In the rows, 128 means zero.
Each row is followed by its class.
[131 138 129 144 108 148 147 131 114 138 130 126 103 115 132 125 114 137
 126 131 115 129 131 190 145 144 149 114 114 181 105 148 143 135 134 126
 109 119 185 131 137 136 128 127 101 132 115 120 154 127 133 132 138 140
 139 135 122 119 147 148 111 134 133  86  81 176 102 129 113 101 131 108
 124 136 135 115 130 105 153  81 160 127 117 141 136 105 115 122 131 133
 121 129 125 211 137 122 126 110 117 128 153 139 128 121]	K_605
[125 138 131 139 133 136 137 118 162 118 146 125 121 137 125 128 116 128
 138 131 127 130 122 161 134 133 123 114 128 152 108 131 138 136 126 105
 112 126 153 149 135 134 137 120 125 137 126 117 133 135 135 128 109 138
 123 122 121 113 135 132 129 106 124 121  88 134 118 133 118 117 115 128
 121 125 121 119 138 117 150 126 124 109 103 133 111 107 132 108 119 132
 131 136 118 169 131 134 112  89 122 124 155 118 136 125]	K_605
[101 126 122 128 119 132 132 160 102 127 124 136 125 121 140 134 116 148
 144 126 122 122 140 162 135 132 129 140 114 155 135 132 109 135 149 165
 114 124 140 108 145 126 139 136 112 134 121 151 132 130 123 105 127 119
  89 131 105 128 145 141 121 141 133  78 106 133 113 141 124 138 130 137
 138 122 123 133 146 125 150  94 146 128 139 137 127 148 128  92 128 123
 127 134 127 182 143 134 125 110 121 151 123 117 116 125]	K_783
[144 114 102 129 119 146 130 136 148 121 139 126 118 123 136 124 122 127
 116 115 149 133 120 136 118 137 129 112 159 169 119 134 151 138  93 171
 113 129 110 124 127 139 143 134 118 112 135 114 130 122 126 112 120 126
 117 122 110 100 151 136 110 105 153 164 119 145 121 126 137 160  93 121
 120 220 143 121 132 111 143 108 134 123 123 106 151 118  68 150 131 130
 147 136 121 150 150 134 117 133 118 106 129 121 124 134]	K_605
[108 125 135 119 136 106 118 130  90 142 116 134 130 108 138 134 123 110
 136 126 120 132 136  95 121 117 154 135 169 114 128 113  96 126 129 150
 145 126 112 118 101 129 129 145  91 130 139 142 118 129 124 126 128 124
 125 111 127 146 120 129 132 130 134 111 177 121 135 130 138 129 142 140
 137 128 128 142 123 149 121 127 113 122 144 124 111 148 141 132 126 129
 100 118 128  96 136 137 130 145 165 127 114 122 127 128]	K_783
[143 135 119 133 120 150 150 138 163 139 134 136 107 133 107 127 131 126
 118 130 131 133 120 129 155 139 158 115 139 165 117 124 153 135  87 127
 106 139 142 135 106 143 138 133 109 133 119 142 132 126 129 136 126 147
 105 103 125  98 101 133 124 108 130 169  98 132 131 129 124 138 128 119
  96 123 139 137 130 119 129 127 106 124 133 116 139 104 130 157 130 129
 127 126 143 146 144 135 134 116 126 120 125 114 124 116]	K_605
[143 128 103 122 134 121 133 155 150 157 107 126 133 103 109 121 141 139
 125 142 131 133 126  88 112 121 184 143 157  90 145 115 132 135 122 144
 125 133  84 110  73 128 124 100 112 141 119 135 136 113 129 122 132 144
 145 115 145 126 100 108 145 158 130 102 169 132 161 124 123 123 121 132
 123 120 125 133 144 121 106 123 121 133 118 119 156 125 131 151 145 145
 115 140 136 159 143 116 123 101 149 129 115 137 118 118]	K_783
[160 122  53 135  89 142 100 182 252 101 116 118 126 126 102 119 129 213
 107 136  75 134 139 165  98  87 113 156 181 135 126 151 120 139 144 237
 142 115 101  83 131 147 144 108  68 109 120 134 159 103 150 124 161 133
 133 138 132 100 119 123 131 161 112 157 153 102 148 107 147 131  64 120
  79 135 113 156 147 137  96  61 142 160  90 140 139 109 111 119 144 134
 161 125 119 186 141 113 135 112 113 131  78 189 117 122]	K_605
[105 148 164 135 131 121 126 141 150 128 139 137 118 136 128 141 112 124
 147 131 108 137 134 164 151 133 130 143 117 149 102 130 128 140 153 112
 124 109 136 139 122 132 122 117 133 133 121 123 132 143 135 134 116 139
 115 140 138 138 135 154 110 105 124  79  85 128 126 132 126 117 136 127
 139 126 110 121 131 122 160 123 119 102 111 136  92 100 137  80 115 132
 131 131 121 177 119 153 115  74 108 134 162  97 129 128]	K_605
[139 126 117 136 129 142 137 115 114 107 138 127 126 131 129 115 126 124
 130 127 134 132 118 164 117 141 115 127 129 132 120 141 128 135 136 152
  97 128 146 143 157 131 137 147 110 120 140  92 145 129 138 120 103 131
 153 112 129 126 156 132 127 120 127 144 129 147 127 133 115 141 110 118
 127 130 142 136 143 116 143 120 145 122 117 121 145 125 129 125 122 142
 123 140 147 143 147 125 117 124 131 126 142 141 136 126]	K_783
[145 115 105 132 135 144 132 160 178 144 141 127 129 119 131 128 134 137
 139 127 140 133 109 136 116 123 169 121 157 180  99 104 139 153  94 173
 128 130 114 121 118 134 105 147 104 145 117 138 110 124 127 124 124 133
 125 129 126 110 150 118 106 140 144 119 124 155 113 128 120 125 100 144
 127 115 120 116 140 130 126  88 117 135 125 142 134 120 124 152 138 143
 146 133 121 202 148 155 116  91 126 126 136 111 120 117]	K_605
[121 131 106 138 151 130 143 166 203 144 147 132 126 131  92 119 116 136
 150 123 132 128 113 166 106 127 135 130 142 121 112 125 121 141 147 137
  93 123 141 152 113 128 153 143  94 148 129 122 147 130 115 122 122 135
 132 101 118 118 114 112 138 107 122 110 129 154 120 140 116 135  84 155
 117 126 128 129 138 108 131 112 134 116 132 124 134 109 122 122 121 148
 122 143 117 175 127 153  87  44 133 123 143 113 121 127]	K_605
[125 105 117 126 131 136 131 158 168 132 128 143 128 119 130 133 142 136
 131 128 124 149 118 154 122 142 133 150 134 128 124 141 123 139 138 161
 126 130 119 113 123 122 128 128 119 139 145 113 131 110 127 114 126 129
 143 158 134 132 135 133 115 147 123  97 149 156 124 130 126 148 100 111
 141 131 122 126 139 128 117 107 185 131 142 137 148 119 131 107 143 136
 142 138 118 183 126 135 118  96 131 135 125 115 123 133]	K_783
[116 127 124 132 129 133 130 141 126 127 140 141 133 126 124 121 132 130
 136 121 117 125 127 139 124 134 143 131 126 137 125 145 125 132 122 138
 100 140 143 131 117 133 135 143 121 138 127 135 134 130 125 130 130 128
 119 108 120 121 111 132 129 119 129 118 122 148 116 131 124 146 126 155
 137 128 132 132 125 114 139 120 128 123 136 123 132 118 125 131 131 130
 105 140 136 143 124 129 127  96 121 126 116 109 123 128]	K_783
[107 132  97 141 120 145 153 136 182 128 142 127 123 130 118 107 126 126
 115 144 133 137 125 167 121 137 132 112 149 164 109 128 162 135 101 136
  91 138 153 143 133 151 146 130 100 130 120 115 142 125 124 138 119 140
 115 106 121  89 125 131 126 108 127 177  89 149 126 127 128 139 100 128
 110 126 150 131 129 100 139 126 122 125 115 125 144  91 119 160 132 133
 127 134 134 156 139 138 133 113 115 110 135 128 127 119]	K_605
[109 135 139 134 142 118 139 158 125 158 125 130 133 112 111 135 121 117
 138 130 118 129 131 140 131 135 141 147 129 108 123 137 120 136 159 116
 121 114 130 140 109 123 124 114 128 142 136 109 141 134 128 130 112 132
 140 126 131 139 110 134 124 109 125  73 128 129 122 146 113 123 110 127
 139 128 122 130 134 116 111 149 128 113 129 129 151 107 144 106 121 140
 121 143 119 160 127 135 123  65 137 131 150 106 132 120]	K_783
[130 123 138 142 127 118 133 103 169 112 151 133 126 146 124 146 125 125
 125 124 111 127 127 157 119 128  81 116 130 114 106 144 140 130 131 125
 126 118 146 140 129 134 125 123 127 113 149  90 137 137 136 161 110 128
 155 119 117 119 152 150 135  83 136 161 111 126 139 129 134 147 109 106
 109 135 123 132 130 115 140 141 110 119 113 121 111 108 128 124 114 124
 131 133 116  88 129 128 125 130 130 123 127 140 133 137]	K_605
